Here is a tiny trained network, its code and every weight. The questions are about switching its units off for an input and a target symbol, where a switched-off unit gives its printed mean instead of its output.

import numpy as np


def w(rows, s, z=0):
    codes = np.array(rows[::2]) - 128.0
    scale = np.full(codes.shape[1], s)
    scale[-1] = z or s
    return codes * scale


def norm(h):
    return h / np.sqrt((h * h).mean(-1, keepdims=True) + 1e-5)


def f(y):
    return y / 2 * (1 + np.tanh(0.7978845608 * (y + 0.044715 * y**3)))


def softmax(a):
    e = np.exp(a - a.max(-1, keepdims=True))
    return e / e.sum(-1, keepdims=True)


def log_softmax(a):
    a = a - a.max(-1, keepdims=True)
    return a - np.log(np.exp(a).sum(-1, keepdims=True))


def net(x, mask):
    ids = ['αγδεζηλξφψ'.index(c) for c in x.split()]
    T = len(ids)
    res = E[ids] + P[:T]
    u = 0
    for l in range(2):
        q, k, v = (norm(res) @ M[l].T for M in (Q, K, V))
        z = softmax(np.where(np.tri(T) > 0, q @ k.T / 2**0.5, -1e9)) @ v
        res = res + np.where(mask[u], z, O[l][:, -1]) @ O[l][:, :-1]
        u += 1
        y = f(norm(res) @ A[l][:, :-1].T + A[l][:, -1])
        res = res + np.where(mask[u : u + 4], y, B[l][:, -1]) @ B[l][:, :-1]
        u += 4
    return log_softmax(norm(res)[-1] @ U[:, :-1].T + U[:, -1])


Q, K, V, O, A, B = {}, {}, {}, {}, {}, {}
E = w([
[28,223,137,132,140,100],'α',
[193,69,198,149,116,141],'γ',
[87,107,137,109,221,176],'δ',
[96,118,37,204,175,120],'ε',
[128,93,160,98,191,174],'ζ',
[157,103,104,179,139,118],'η',
[80,72,76,141,209,155],'λ',
[38,227,80,177,111,89],'ξ',
[112,208,252,147,29,88],'φ',
[127,81,122,143,175,136],'ψ',
],0.0035)
P = w([
[249,111,100,43,124,80],'0',
[168,29,111,221,224,170],'1',
[238,21,101,157,180,156],'2',
[189,69,129,123,115,96],'3',
[131,81,140,200,172,163],'4',
[98,66,153,252,171,175],'5',
[145,72,146,176,158,163],'6',
[173,80,129,115,101,107],'7',
[125,71,154,191,142,166],'8',
[56,40,150,247,144,207],'9',
[143,80,194,200,148,154],'10',
[178,86,150,117,98,93],'11',
],0.0032)
Q[0] = w([
[23,254,137,65,44,27],'0.h0',
[116,206,104,54,39,82],'0.h0',
],0.0072)
K[0] = w([
[30,15,156,254,43,254],'0.h0',
[9,122,164,221,116,199],'0.h0',
],0.0066)
V[0] = w([
[127,164,216,54,186,196],'0.h0',
[70,253,69,101,215,107],'0.h0',
],0.0062)
O[0] = w([
[176,255,146,122,228,93,3],'0.h0',
[81,125,153,42,116,56,128],'0.h0',
],0.009,0.0016)
A[0] = w([
[27,206,121,145,80,221,108],'0.n0',
[87,177,206,167,78,153,2],'0.n1',
[74,140,164,61,199,3,2],'0.n2',
[97,164,134,205,72,68,228],'0.n3',
],0.006,0.003)
B[0] = w([
[117,135,215,207,114,84,169],'0.n0',
[93,137,126,194,140,86,90],'0.n1',
[102,163,126,220,114,2,253],'0.n2',
[75,118,195,87,211,141,252],'0.n3',
],0.0076,0.0021)
Q[1] = w([
[158,75,88,115,178,18],'1.h0',
[3,222,171,115,31,56],'1.h0',
],0.007)
K[1] = w([
[156,109,63,69,206,85],'1.h0',
[48,55,161,253,169,101],'1.h0',
],0.0066)
V[1] = w([
[114,204,193,143,57,169],'1.h0',
[115,136,240,77,2,156],'1.h0',
],0.0043)
O[1] = w([
[151,233,28,154,55,104,2],'1.h0',
[35,112,3,112,133,127,28],'1.h0',
],0.0055,0.0017)
A[1] = w([
[136,106,206,173,120,185,5],'1.n0',
[117,82,59,165,72,231,66],'1.n1',
[198,161,107,189,157,250,84],'1.n2',
[173,255,135,143,130,203,111],'1.n3',
],0.0077,0.0025)
B[1] = w([
[161,102,45,149,166,86,234],'1.n0',
[202,203,255,169,72,91,253],'1.n1',
[66,164,54,71,94,59,253],'1.n2',
[67,100,147,95,86,236,160],'1.n3',
],0.0065,0.0042)
U = w([
[65,168,150,116,114,2,78],'α',
[142,192,50,170,83,189,137],'γ',
[183,215,219,140,219,124,31],'δ',
[97,64,180,97,43,184,93],'ε',
[114,173,150,78,149,226,255],'ζ',
[198,134,186,227,40,125,89],'η',
[154,24,167,106,205,163,109],'λ',
[38,59,139,63,71,127,148],'ξ',
[72,174,72,100,60,151,190],'φ',
[183,94,31,140,160,79,59],'ψ',
],0.0077,0.0031)

Each question gives the input, a string of symbols that net reads in full, and the target symbol t.
The units are the heads (2 rows each of Q, K, V and O) and the neurons (one row each of A and B). Each row of codes is followed by its name. A weight is (code - 128) times the scale printed after its matrix; where a second scale follows, it is the last column's (O, A, B and U).
mask holds one flag per unit, layer by layer, with each layer's heads first. A switched-off unit (its flag False) gives its mean, the last column of its rows in O or B, instead of its output. The means were averaged over made-up inputs and are rounded, as every weight is.
A unit's drop is (log p(t) with every unit on - log p(t) with that unit switched off) / (log p(t) with every unit on - log p(t) with every unit switched off).
The circuit of an input: a set's keep is (log p(t) with only the set's units on - log p(t) with every unit switched off) / (log p(t) with every unit on - log p(t) with every unit switched off). Starting from all 10 units, units are removed one at a time, each time the one whose removal leaves the highest keep (on an exact tie, the one counted first), for as long as the keep stays at least 0.8.
units of the circuit, in order: the units of the circuit, biggest drop first
unit that matters most: the unit with the biggest drop
k most important neurons: the k neurons with the biggest drops, biggest first
top k neurons in layer l: the k neurons of layer l with the biggest drops, biggest first
drop when u is switched off: that unit's drop, to one decimal
input δ α δ λ α η, target δ: unit that matters most -> 0.h0
input ψ γ η α ξ η λ α γ, target ψ: units of the circuit, in order -> (0.h0 1.n0 1.n2)
input ξ ε δ α, target ε: units of the circuit, in order -> (0.h0 0.n2)
input δ η η ε α, target η: units of the circuit, in order -> (0.h0 1.n1)
input φ λ ζ δ η ε γ ψ, target φ: units of the circuit, in order -> (0.h0 1.n2 1.n3 0.n2)
input ζ γ η η ζ ψ η α α η, target ζ: units of the circuit, in order -> (0.h0 1.n3 0.n2)
input λ γ ε η α ξ γ η, target λ: units of the circuit, in order -> (1.h0 1.n1)
input α α ζ λ ζ η α η δ, target α: units of the circuit, in order -> (0.h0 0.n2)
input ζ λ α, target ζ: top 2 neurons in layer 1 -> (1.n3 1.n1)
input φ η η ζ ξ η η γ η λ, target φ: units of the circuit, in order -> (0.h0 1.n2 0.n2 1.h0)
input λ ξ α, target λ: units of the circuit, in order -> (1.n1 1.n2)
input γ λ λ, target γ: 2 most important neurons -> (1.n2 1.n3)
input φ φ δ ζ, target φ: 2 most important neurons -> (1.n2 1.n3)
input ζ γ ξ λ η γ, target ζ: top 3 neurons in layer 1 -> (1.n3 1.n1 1.n2)
input ξ η λ, target ξ: units of the circuit, in order -> (0.h0)
input ψ η ζ α η λ η ξ λ ζ η ζ, target ψ: units of the circuit, in order -> (0.h0 1.n0 1.n1)
input δ η η η φ δ λ φ δ, target δ: 2 most important neurons -> (0.n2 1.n2)
input ψ δ α δ η γ η λ, target ψ: 3 most important neurons -> (1.n2 1.n0 0.n3)
input η η α η η ξ η α, target ξ: 2 most important neurons -> (1.n1 0.n3)
input λ δ α η ξ η η ψ, target λ: unit that matters most -> 1.h0
input ξ γ η α η δ η η γ, target ξ: drop when 0.h0 is switched off -> 1.2
input φ η η δ γ α λ φ η η η, target φ: drop when 1.n0 is switched off -> 0.0
input η ζ ξ λ ξ ξ η α η η λ ξ, target η: drop when 0.h0 is switched off -> 2.2
input δ α α α η α λ, target δ: drop when 0.n2 is switched off -> 0.1
input ζ ψ ε α ε η ξ γ γ δ, target ζ: 2 most important neurons -> (1.n3 0.n2)
input γ δ η δ ψ γ ε α η δ η, target γ: 2 most important neurons -> (1.n2 1.n3)
input η ξ η α η ζ, target η: most important neuron -> (1.n1)
